In the rows, zero is written as 128.
Each row of numbers belongs to one of the elements below and depends on some of the facts about them. Some rows are named. Which element is each other row?

Facts:
gribris Λ 916; zibrobrun Λ 916; trafifla Λ 952; kloman Λ 81; lidem Λ 81; sedon Λ 543; pluple Λ 706; gede Λ 543
feskes Λ 543; greskil Λ 543; stasul Λ 543; foplim Λ 706; dipar Λ 916; kloku Λ 952; fuplur Λ 916; fovera Λ 81
mifan Λ 81; vikos Λ 952; desil Λ 543; brostem Λ 706; klotu Λ 706; noflor Λ 81; brupusel Λ 81; zevik Λ 81
pladrer Λ 706; draku Λ 543; klamel Λ 706; drolako Λ 81; gutrun Λ 706; savek Λ 543; triklem Λ 706; kodrik Λ 543
flasta Λ 952; rolil Λ 952; nugus Λ 952; mifu Λ 916; flofli Λ 706; gedor Λ 916; tubegok Λ 952; brustol Λ 952
dabam Λ 916; plemubri Λ 81; lide Λ 81; britras Λ 706; ruvo Λ 706; ruste Λ 81; nada Λ 706; drestok Λ 543
pestem Λ 81; vobes Λ 81; tradin Λ 543; nafir Λ 916; flubrel Λ 81; pagrel Λ 81; moskodre Λ 543; vozek Λ 543
neflum Λ 706; rolor Λ 706; plefles Λ 952; lerel Λ 916; pokem Λ 706; bifor Λ 706; tifaril Λ 952; letruk Λ 81
flibanem Λ 916; sobra Λ 706; gitu Λ 952; liflis Λ 952; skubrus Λ 81; fleren Λ 952; braklomen Λ 706; grameflur Λ 706
flaflar Λ 952; tragros Λ 81; losoklar Λ 916; flugak Λ 952; drifi Λ 952; traples Λ 706; pligrim Λ 916; zames Λ 706
gegatrus Λ 81; nipi Λ 81; klisom Λ 706; skofo Λ 952; gobrek Λ 916; kistur Λ 543; dadiban Λ 706; lanor Λ 916
felem Λ 916; grugras Λ 952; teses Λ 543; ligi Λ 543; skogon Λ 543; flatru Λ 543; voster Λ 706; tretom Λ 916
pipam Λ 952; tostok Λ 543; stike Λ 543; sobo Λ 81; flidrur Λ 81; pleko Λ 543; klobin Λ 706; roskul Λ 916
sogrek Λ 916; tuflil Λ 81; gepak Λ 81; pludur Λ 81; gruzubrol Λ 952; kagenok Λ 916; stodran Λ 916; visten Λ 706
foplak Λ 916; risok Λ 916; sezum Λ 916; brefastan Λ 81; plora Λ 952; klumibin Λ 916; pofle Λ 952; skedra Λ 543
flezotril Λ 543; bogum Λ 916; manak Λ 81; punon Λ 81; moguplel Λ 543; potor Λ 81; redrok Λ 543; nerir Λ 706
klemada Λ 706; vakos Λ 543; skaskon Λ 916; traskur Λ 81; greses Λ 916; lugrin Λ 916; grefo Λ 543; staskir Λ 543
sufla Λ 706; mubis Λ 543; konal Λ 916; metubu Λ 952; gribril Λ 916; klobrak Λ 706; safus Λ 543; saplu Λ 81
skavalak Λ 916; viku Λ 706; sketro Λ 916; plipleflo Λ 81; roba Λ 952; bustapos Λ 952; lubor Λ 81; dakle Λ 81
perol Λ 81; vafli Λ 81; stubon Λ 543; baplar Λ 543; plimok Λ 81; brade Λ 706; livas Λ 952; zogun Λ 81
notruka Λ 706; stobres Λ 81; brezin Λ 543; klivak Λ 916; zuflar Λ 543; klasu Λ 543; stilus Λ 706; trodan Λ 543
dronoskis Λ 706; mustan Λ 543; klapa Λ 952; tanor Λ 952; plabras Λ 543; brepleros Λ 916; skuzon Λ 706; stutafak Λ 706
trufor Λ 543; sizenu Λ 952; driku Λ 81; klagum Λ 543; tetrovo Λ 706; rosok Λ 81; rifludal Λ 706; kupul Λ 916
zonor Λ 81; dristes Λ 706; vemal Λ 952; flitre Λ 916; zuses Λ 706; gribris ω brupusel; zibrobrun ω zonor; trafifla ω klemada
kloman ω grugras; sedon ω redrok; gede ω gribris; feskes ω pligrim; stasul ω rolor; foplim ω klagum; dipar ω klamel; kloku ω stasul
fovera ω roskul; vikos ω pestem; desil ω vikos; brostem ω fovera; klotu ω zibrobrun; noflor ω tubegok; brupusel ω flatru; zevik ω gruzubrol
pladrer ω drifi; draku ω tuflil; klamel ω plefles; savek ω liflis; rolil ω sizenu; nugus ω sobra; gedor ω klobin; dabam ω kloman
britras ω skogon; ruvo ω felem; ruste ω trodan; pestem ω ruvo; vobes ω brepleros; tradin ω dronoskis; nafir ω mifan; flubrel ω driku
pagrel ω draku; neflum ω fleren; rolor ω klapa; lerel ω trafifla; pokem ω grameflur; letruk ω stubon; sobra ω rosok; liflis ω bifor
skubrus ω zevik; fleren ω nafir; grameflur ω baplar; tragros ω gegatrus; drifi ω ruste; traples ω gobrek; zames ω nerir; gegatrus ω nugus
nipi ω viku; skofo ω nipi; gobrek ω dipar; lanor ω sogrek; felem ω safus; grugras ω skaskon; teses ω pipam; ligi ω pokem
flatru ω skofo; pipam ω gribril; flidrur ω foplim; klobin ω flugak; roskul ω brade; sogrek ω braklomen; tuflil ω moskodre; pludur ω teses
gruzubrol ω gedor; kagenok ω savek; stodran ω mustan; visten ω trufor; foplak ω britras; pofle ω visten; manak ω lugrin; moguplel ω vakos
redrok ω flubrel; nerir ω kloku; klemada ω rolil; vakos ω greses; skaskon ω zuses; traskur ω drolako; greses ω lerel; lugrin ω plabras
staskir ω brezin; mubis ω skubrus; metubu ω kagenok; gribril ω lubor; safus ω roba; skavalak ω feskes; viku ω plimok; sketro ω kodrik
plipleflo ω skedra; roba ω greskil; bustapos ω letruk; lubor ω skuzon; dakle ω brostem; stubon ω dabam; baplar ω metubu; plimok ω traples
brade ω plipleflo; zogun ω traskur; brezin ω pagrel; stilus ω lidem; trodan ω tanor; dronoskis ω pludur; mustan ω noflor; klapa ω moguplel
tanor ω mubis; skuzon ω pladrer; trufor ω stodran; sizenu ω sketro; driku ω gede; rifludal ω plemubri; zonor ω tostok; vemal ω ligi
zuses ω sedon; greskil β roskul; dipar β brustol; dipar β redrok; dipar β nipi; dipar β braklomen; brostem β nada; brostem β ruste
klotu β pestem; klotu β saplu; noflor β flitre; noflor β nipi; noflor β skubrus; drolako β ligi; drolako β gruzubrol; drolako β fuplur
drolako β driku; savek β sizenu; savek β traskur; savek β vozek; savek β lanor; nugus β zibrobrun; flofli β tubegok; flofli β plemubri
lide β zibrobrun; lide β klobin; lide β punon; lide β pleko; lide β flidrur; lide β vobes; lide β tuflil; lide β klumibin
drestok β foplim; drestok β triklem; flubrel β plemubri; flubrel β foplim; moskodre β letruk; moskodre β metubu; moskodre β saplu; neflum β tostok
neflum β pladrer; bifor β punon; bifor β grefo; tifaril β rifludal; tifaril β braklomen; sobra β skuzon; sobra β flugak; sobra β ruvo
sobra β triklem; gitu β liflis; gitu β viku; gitu β braklomen; gitu β grugras; tragros β ruste; tragros β gedor; losoklar β nafir
losoklar β sufla; losoklar β flaflar; losoklar β skofo; losoklar β dadiban; traples β gutrun; traples β fovera; traples β triklem; gegatrus β viku
gegatrus β voster; gobrek β redrok; gobrek β gede; gobrek β traskur; gobrek β vozek; gobrek β pipam; gobrek β perol; felem β stilus
felem β potor; felem β pluple; flatru β flitre; flatru β vafli; flatru β metubu; flatru β plabras; tretom β stobres; tretom β mifu
tretom β lerel; tretom β kloku; stike β sobo; stike β rolil; pludur β skogon; pludur β plabras; sezum β dabam; sezum β ruvo
brefastan β kodrik; brefastan β vemal; brefastan β zibrobrun; plora β brade; plora β rolor; pofle β stobres; pofle β pagrel; flezotril β letruk
flezotril β grefo; flezotril β gruzubrol; klemada β flasta; klemada β foplim; greses β skuzon; greses β grameflur; konal β kodrik; konal β kistur
klobrak β potor; skavalak β gepak; skavalak β baplar; lubor β vafli; lubor β fleren; lubor β skofo; livas β bustapos; livas β stilus
livas β visten; livas β ruvo; livas β fovera; notruka β gepak; notruka β flitre; notruka β sobo; notruka β redrok; notruka β bogum
brezin β sedon; brezin β dristes; brezin β manak; brezin β klapa; brezin β tuflil; klivak β stasul; klivak β skuzon; klivak β vafli
klivak β gribril; zuflar β sizenu; klasu β plimok; klasu β mifu; klasu β lugrin; klasu β vobes; dronoskis β plimok; dronoskis β grameflur
mustan β foplak; stutafak β risok; stutafak β klisom; stutafak β gedor; stutafak β nerir; tetrovo β gepak; tetrovo β flibanem; tetrovo β draku
rosok β trodan; rosok β sobo; kupul β gribris; kupul β flaflar

Some rows with their names:
braklomen: [158 128 135 135 120 121 143 100 117 127 131 108 146 116  97 123 114 140
 115 115 117 142 133 132 112 114 110 148 127 116 135 136 127]
rolil: [164 121 128 131 128 145 119 176 204 151 104  86 153 129 121 121 124 132
  99 129 139 138 178 120 123 145 123 175 149 148 121 146 126]
stubon: [ 72 144 145 113 157 141  91  97  48 103 111 140 153 144 114 118 224 137
 109 108 140 202 148 186 121 124  80 183 122 143 145 116 145]
klasu: [112 142 131 129 115 135 134 122 120 144 148 117  99 147 141 103 143 103
 144 153 123 150 106 139 144 119 149 114 119 136 125 120 121]
draku: [111 118 115 132 137 120 134  95 145 126 135 121 130 128 127 119 132 135
 118 109 127 151 133 127 117 127 139 153 124 136 134 119 131]
stodran: [111 126 118 136 145 128 132 117 141 128 111 130 127 123 129 126 145 130
 117 123 120 117 129 137 110 147 138 148 116 136 137 123 108]
klumibin: [111 127 121 133 146 136 123 115 144 125 115 132 127 126 131 120 150 129
 116 127 110 121 126 134 107 147 141 147 120 132 141 130 101]
dristes: [139 124 128 112 135 129 134 122 132 123 123 134 142 115 123 125 129 144
 110 115 126 118 138 125 122 126 136 131 142 117 129 127 124]
feskes: [102 118 118 125 143 123 129 102 150 126 132 126 126 128 135 116 139 134
 118 112 127 142 135 126 120 130 145 148 128 137 136 118 129]
skaskon: [ 80 151 146 126 159 145  95 115  46 105  93 143 155 139 112 125 222 134
 110 121 135 173 143 195 110 140  78 179 107 142 149 128 126]
vafli: [123 116 126 110 124 134 124 176 132 129 139 143 132 107 119 158  99 128
 129 134 189  84 147 114 165 124 144 119 129 132 105 115 144]
nada: [138 124 130 114 133 128 130 122 129 122 125 130 141 119 123 126 128 143
 110 115 125 122 137 125 126 126 133 131 138 117 128 129 123]
teses: [117 116  87 170 121 124 133  73 208 138 115 136 125 136 101 102 121 175
 140 131 204 180 166 103 151 119 204 100 163 134 147 119  92]
grefo: [ 91 126 111 115 136 141 125 127 163 123 147 133 123 137 137 130 145 131
 130 114 119 143 131 111 134 145 159 142 113 134 125 111 129]
staskir: [101 118 114 128 139 121 131  93 143 123 130 132 123 128 131 117 139 135
 122 113 129 146 130 125 122 124 145 145 131 133 138 116 129]
rosok: [179 140 141 162  86 119 139 124  99 137 153  95 139 130  84 146  79 117
 154 140 127 157 119 128 140 106  78 128 106 122 121 135 154]
zogun: [146 118 132 114 129 130 120 128 131 120 124 139 144 115 120 139 119 132
 121 119 143 116 137 110 130 117 122 122 152 116 134 134 130]
foplak: [108 126 118 142 141 128 131 111 130 126 116 135 124 125 127 127 145 131
 123 124 126 121 124 137 112 144 137 143 112 131 136 123 107]
zuflar: [120 144 130 149 108 124 138 107 115 140 151 108 107 150 126 112 128 110
 148 144 110 168 104 141 137 115 126 123 112 136 126 123 134]
plefles: [ 99  93 133 111 174 113 110 184 122 110 173 158 113 111 168 143  45 144
 163 154  68  94 140 142  39 129 100 111  83 136 163 173 137]
safus: [104 118 116 126 141 123 132 106 150 126 130 126 125 131 135 113 140 132
 114 113 129 140 133 125 122 130 147 149 129 137 134 120 129]

Rows to name:
No name comes twice in this set of rows, the named rows included.
[141 117 119 136 116 117 149 128 148 158  98 138 116 111 124  99 110 148
 105 154 249  86 157 131 179 101 206  79 191 134 104 117 101] | skuzon
[177 163 150  93 105 176 114 134 140 127 143 127 126 154 140 106 168  95
 147 164  58 163  92 102 119 115 119  90 153  92 150 155  96] | brefastan
[131 141 128 154 107 123 141  98 121 141 152  99 109 150 119 110 129 110
 147 140 107 175 104 141 135 115 120 131 112 135 127 124 136] | savek
[ 85  99 130 108 164 120 108 187 106 109 170 162 112 112 156 153  61 142
 164 156  96  99 138 144  69 131 105 113  80 136 153 158 139] | skofo
[136 121 127 112 135 144 121 121 151 120 119 137 129 125 131 132 147 123
 122 124 124 134 127 102 113 131 125 128 154 118 147 135 105] | vemal
[ 81 149 153 128 162 141  94 107  31 110  85 143 150 138 114 114 233 129
 100 128 151 169 145 210 112 131  77 179 123 144 146 129 124] | dabam
[141 138 108 154  73 142 135 167 170 153 139 135 113 133  94 146  81 138
 171 171 243 122 146  99 215 117 192  60 142 130  98 110 123] | lubor
[172 127 140  81 123 133 159 128 162 136 118  93 141 108 145 133 159  90
  65  75  83  64  94  87 145 144 131 174 155 110  89 102 132] | klobin
[ 90 140 128 150 116 127 137 175  89 158 132 131  86 130 137 123 118 102
 148 177 193  83 114 171 175 136 161 106  98 154  93 109 129] | klivak
[139 138 162 139 114  89 140 156  51 163  99 131  90 138 171  89 117 110
 127 171 188  79 114 189 174  96 145  58 172 145  85 135 152] | sobra
[137 116 128 126 132 130 121 127 139 124 124 127 135 118 117 140 124 128
 120 119 136 129 139 114 116 128 110 139 140 128 137 135 123] | brustol
[155 144 140 129  94 139 125 145 111 132 140 127 121 137 119 139 117 108
 158 152 131 133 110 116 154 113 117  89 130 115 118 133 136] | tragros
[ 88 134 141 141 148 122 111  83  53 104 141 123 148 137  96 125 159 141
 130 115 120 208 141 184  98 110  62 188  89 137 157 129 152] | redrok
[105 116 110 129 135 118 137  78 138 120 134 135 116 124 129 124 136 131
 124 103 133 137 113 110 130 122 147 135 131 126 134 108 125] | moguplel
[ 97 150 148  91 138 163  81 164  59  98 121 159 168 137 108 157 195 136
 124 116 156 160 157 151 152 130  82 150 118 125 129 118 153] | letruk

Now the same elements, written a new way:
Some elements and their rows:
plora: [129 112 131 154 113 109 140 128  80 114 141 153  61 129 114 116 131 137
 120 130 132  73 136 134 130 122 149 113]
sizenu: [133 114 133 134 113 103 127 120 100 124 133 160  59 107 118 123 130 144
 130 105 138  61 132 147 120 127 153 124]
sketro: [112 115 130 132 101  88 134 124  89 119 120 162  73 109 118 124 125 151
 141 100 149  58 121 147 131 126 160 124]
lide: [138 132 124 153 101 113 150 129  68 113 135 167  88 111 108 118 123 128
 118 141 134  76 169 140 131 135 141 126]
moguplel: [138 130 124 132 111 108 134 126  98 123 147 159  54 107 117 120 120 150
 124 106 132  78 128 152 105 122 150 115]
flezotril: [135 132 119 165 106 112 143 154  91 111 139 158  51 122 112 118 134 143
 119 130 125  74 152 126 115 120 158 104]
skedra: [122 101 119 135 137 118 123 145  98 112 133 136  58  89 131 113 143 170
 139 115 114  63 155 156 124 137 180 155]
tradin: [147 137 108 125 107 106 147 131  95 134 160 169  69 133 124 108  99 146
  90 100 136 108 113 162 101 100 115  83]
pokem: [120 124 113 127 125 122 141 138  99 121 155 148  62 112 119 119 115 149
 128 115 123  79 134 151 106 136 144 124]
flubrel: [105 137 105 153 101 144 121 127  66 101 179 171  72 126 119 126 117 129
 119 149 134  55 129 134 144 108 174 127]
pligrim: [133 103 163 171  82  53 164  94 117  35 154 188  94  54 156 141 204 136
 167 102 163  64 111 132  95 107 197 166]
dipar: [ 89  98 146 150 112  96 137 123  61 102 133 152  64 115 102 110 141 153
 143 126 132  56 133 129 142 132 150 122]
klotu: [152 138 120 159  96 100 157 142  83 124 148 183  60 133 111 116 120 143
  92 114 138 103 133 141 115  81 142  74]
klivak: [111 118 140 158 112 101 172 131  74 108 126 144  68 145 117 124 121 150
 139 115 147  72 123 129 134 127 173 101]
klasu: [142 123 134 154 116 111 143 132  81 112 141 149  56 122 108 114 125 145
 120 135 133  90 147 138 115 127 153 116]
risok: [106 117 121 130 106  95 142 126  89 115 130 161  77 118 122 120 122 152
 135 106 145  62 119 147 123 131 146 121]
lidem: [101 128 130 127 125 126 140 126  93 111 153 146  63  88 108 138 128 143
 162 120 122  31 152 133 122 170 170 149]
viku: [122 121 123 131 123 118 134 131  97 112 150 152  56  98 112 121 128 150
 137 116 123  68 141 147 109 138 155 135]
letruk: [116 138 105 133 108 120 165 144  95 115 165 164  80 114 127 127 115 135
 123 107 124  65 136 144 112 135 141 110]
plipleflo: [113 111 114 127 127 124 153 141  85 114 156 148  91 104 138 115 127 155
 120 110 118  65 148 158 127 136 159 138]
pludur: [136 129 126 150 103 108 161 138  67 133 150 175  71 130 111 117 117 145
  99 106 134  77 150 147 137 101 155  82]

Name these rows:
No name comes twice in this set of rows, the named rows included.
[116 113 110 128 131 128 156 135  85 112 159 145  93 111 142 117 121 150
 122 109 123  73 139 164 125 135 159 137] | fovera
[112 124 146 139 103 100 141 114  61 133 114 151  61 140  92 117 103 144
 134 127 156  67 131 138 140 133 143 102] | felem
[122 120 109 146 116 125 150 141  75 122 150 146  76 156 119 103 109 134
 106 136 124  94 123 138 121 128 113  92] | pofle
[165 108 129 163  99  92 128 120  77 113 116 173  87 113 120 107 138 130
 103 137 150  97 155 154 134 106 140 125] | nugus
[ 98 133  91 125 125 151 106 139  92 119 168 145  53 120 114 124 106 145
 136 137 123  60 118 142 119 139 159 138] | foplim
[142  98 144 133 118  97 110 122  95 141 105 150  43  96 116 125 133 159
 135  92 144  47 148 158 147 119 196 136] | flugak
[ 79 101 111 127 153 145 129 146  94 101 158 114  55  99 114 115 139 161
 165 143  96  50 153 135 113 185 153 171] | braklomen
[128 131 115 151 100 130 107 123  75 109 160 165  46 117 105 120 122 140
 117 142 141  71 130 136 135  94 179 120] | klemada
[138 105  99 136 126 112 156 145  93 108 160 160  91 115 152 100 131 161
  91 103 122 117 124 174 105  95 137 117] | rifludal
[130  91 160 155 115  96 133 115  56 117 142 174  64  85 110 112 156 160
 114 105 128  63 168 158 152  98 187 123] | rosok
[126  96 131 159 125 102 148 134 112  65 160 147  73  73 149 123 179 155
 151 120 119  73 142 142 101 130 186 170] | skogon
[ 59 116  87 122 132 134 166 151  87  90 159 124 102 144 134 111 110 143
 148 143 113  72 101 129 104 180 105 137] | lanor

The same elements again, as new rows of numbers:
Some elements and their rows:
brostem: [124 132 133 147 105 103 119 156  89  99 162 122 139 143 106 116 106 117
 164  98 201 156 127 124 131 132  84 101]
klapa: [110 152 121 128  75 112 133 180 146  41 143 114 128 193 151  84  98 140
 134 160 129 164 152 134 137 125 122 167]
lugrin: [140 145 123 138  98 118 151 155 159 108 150 133 124 164 114  99 102 113
 175 120 137 126 115 121 134 107 107 114]
vakos: [141 142 118 129  82 142 150 181 113  14 125 103 166 168 153  93  99 140
 149 183 155 165 166 134 149 167 120 153]
viku: [143 173 106 113 118  84 109 103 128 126 165 171 176 194  87  49 137 112
 171 100 119 105 120 134 157 141  90 104]
britras: [133 145 126 132 106 116 136 153 135 105 159 124 146 148 124 110 103 122
 167 123 145 146 114 135 132 117 106 105]
plefles: [114 175 128 140 156 166  65 152 148 141 101 152 126 173 121 162 136 133
  93 132 107 172 129 126 137 162 128 108]
kistur: [144 173 129 146 143 201 105 157 148 127  55 148 131 152 113 136 124 136
 101 152 104 166 133 119 172 171 119 103]
vobes: [141 165 115 128 105 128 138 146 130 104 131 116 139 134 131  74  96 141
 144 129 130 159 117 153 164 109  94 107]
sobo: [128 183 110 127 139 184  87 165 145 147  85 156 112 134 124 134 122 160
 101 133 105 168 139 142 173 145 123  86]
skofo: [139 167 123 131 135  79  95  92 125 117 147 155 176 209  93  45 138 103
 138 107 107 125 104 144 151 136  86 122]
saplu: [128 183 111 126 138 184  87 166 145 147  84 157 113 135 125 134 121 160
 100 133 104 167 139 142 172 145 123  86]
kodrik: [143 173 127 145 140 202 105 163 149 122  56 150 130 155 116 137 123 138
 100 157 105 167 139 119 172 173 123 106]
skaskon: [159  59 164 169 128 111 161 176 139 104 134 134 111 118 123 130  89 107
 157 127 139 131  84 160 123  74 122  84]
trafifla: [111 147 122 128  86 110 123 178 129  36 156 107 144 187 156 105 104 136
 139 160 145 169 152 139 123 139 124 159]
flugak: [112 182 131 145 144 171  77 159 166 146  86 149 107 172 118 151 128 135
  92 132  97 171 125 120 146 145 126 113]
bifor: [121 158 121 128 150 173  78 170 138 143 120 161 131 143 123 188 132 140
 124 127 131 160 139 127 131 165 138  79]
pluple: [120 171 122 132 131 174  93 175 164 153 101 170 104 152 112 153 128 144
 119 127 106 150 136 120 152 143 133  88]
nugus: [128 145 136 143 128 109 114 135 118  87 160  99 163 164 136 122 107 111
 143 130 151 172 103 144 115 132 101 123]
pestem: [141 164 115 128 102 125 141 148 128  98 136 112 140 134 133  73  94 140
 148 130 134 159 117 154 163 108  93 109]
stobres: [127 184 110 126 137 185  88 166 147 147  84 157 113 134 125 133 121 160
 100 133 105 167 139 142 173 144 123  86]

Name these rows:
No name comes twice in this set of rows, the named rows included.
[153 193 132 154 114 162 165 120 137 109 119  62 167 132 122 108  86 102
 165 133 157 184  84 110 144 136  67 116] | mubis
[127 159 127 156  87 116 146 154 136 123 142 120 101 158  89  95  96 104
 175  89 182 141 115  96 142 105  74 116] | gedor
[121 205 133 151 115 134 140 119 156 131 152  60 144 150 128 124  88 101
 157 111 151 192  72 110 117 110  71 125] | drifi
[159 144 115 122 143  94 105 106  93 116 147 151 183 149 109  58 125 126
 146 112 130 131 108 175 164 132  88  84] | brupusel
[143 133 124 136 118 115 134 150 129  98 172 121 154 154 124 135 108 108
 180 121 165 137 116 129 110 131 110 104] | skavalak
[121 194 133 150 107 127 142 129 163 121 140  81 131 162 125  97  90 107
 149 118 130 178  84 116 132 101  79 133] | pipam
[124 158 134 145 106 112 131 144 147  92 138 108 135 174 128  88 100 117
 138 132 125 164 106 135 136 109  99 138] | metubu
[158 152 135 148 118 144 150 134 120  81 115  97 171 145 124  95  99 113
 152 148 147 164 108 132 151 145  90 118] | tradin
[117 144 126 143  75 104 135 174 118  90 141 135 107 160 104  78  99 129
 157 108 174 147 142 116 155 113  89 122] | nerir
[152 206 131 157 105 167 174 120 153 118 110  62 153 134 117  94  82 104
 165 131 145 183  80 103 153 123  62 121] | trodan
[166 104 157 166 125 142 162 153 117  76 100 101 154 123 129 103  89 114
 139 154 143 166  94 152 151 120  98 107] | stubon
[148 155 106 118 128  92 109 114 116 109 186 148 187 188 103 104 136 101
 188 105 157 112 124 128 120 157 101 102] | gobrek

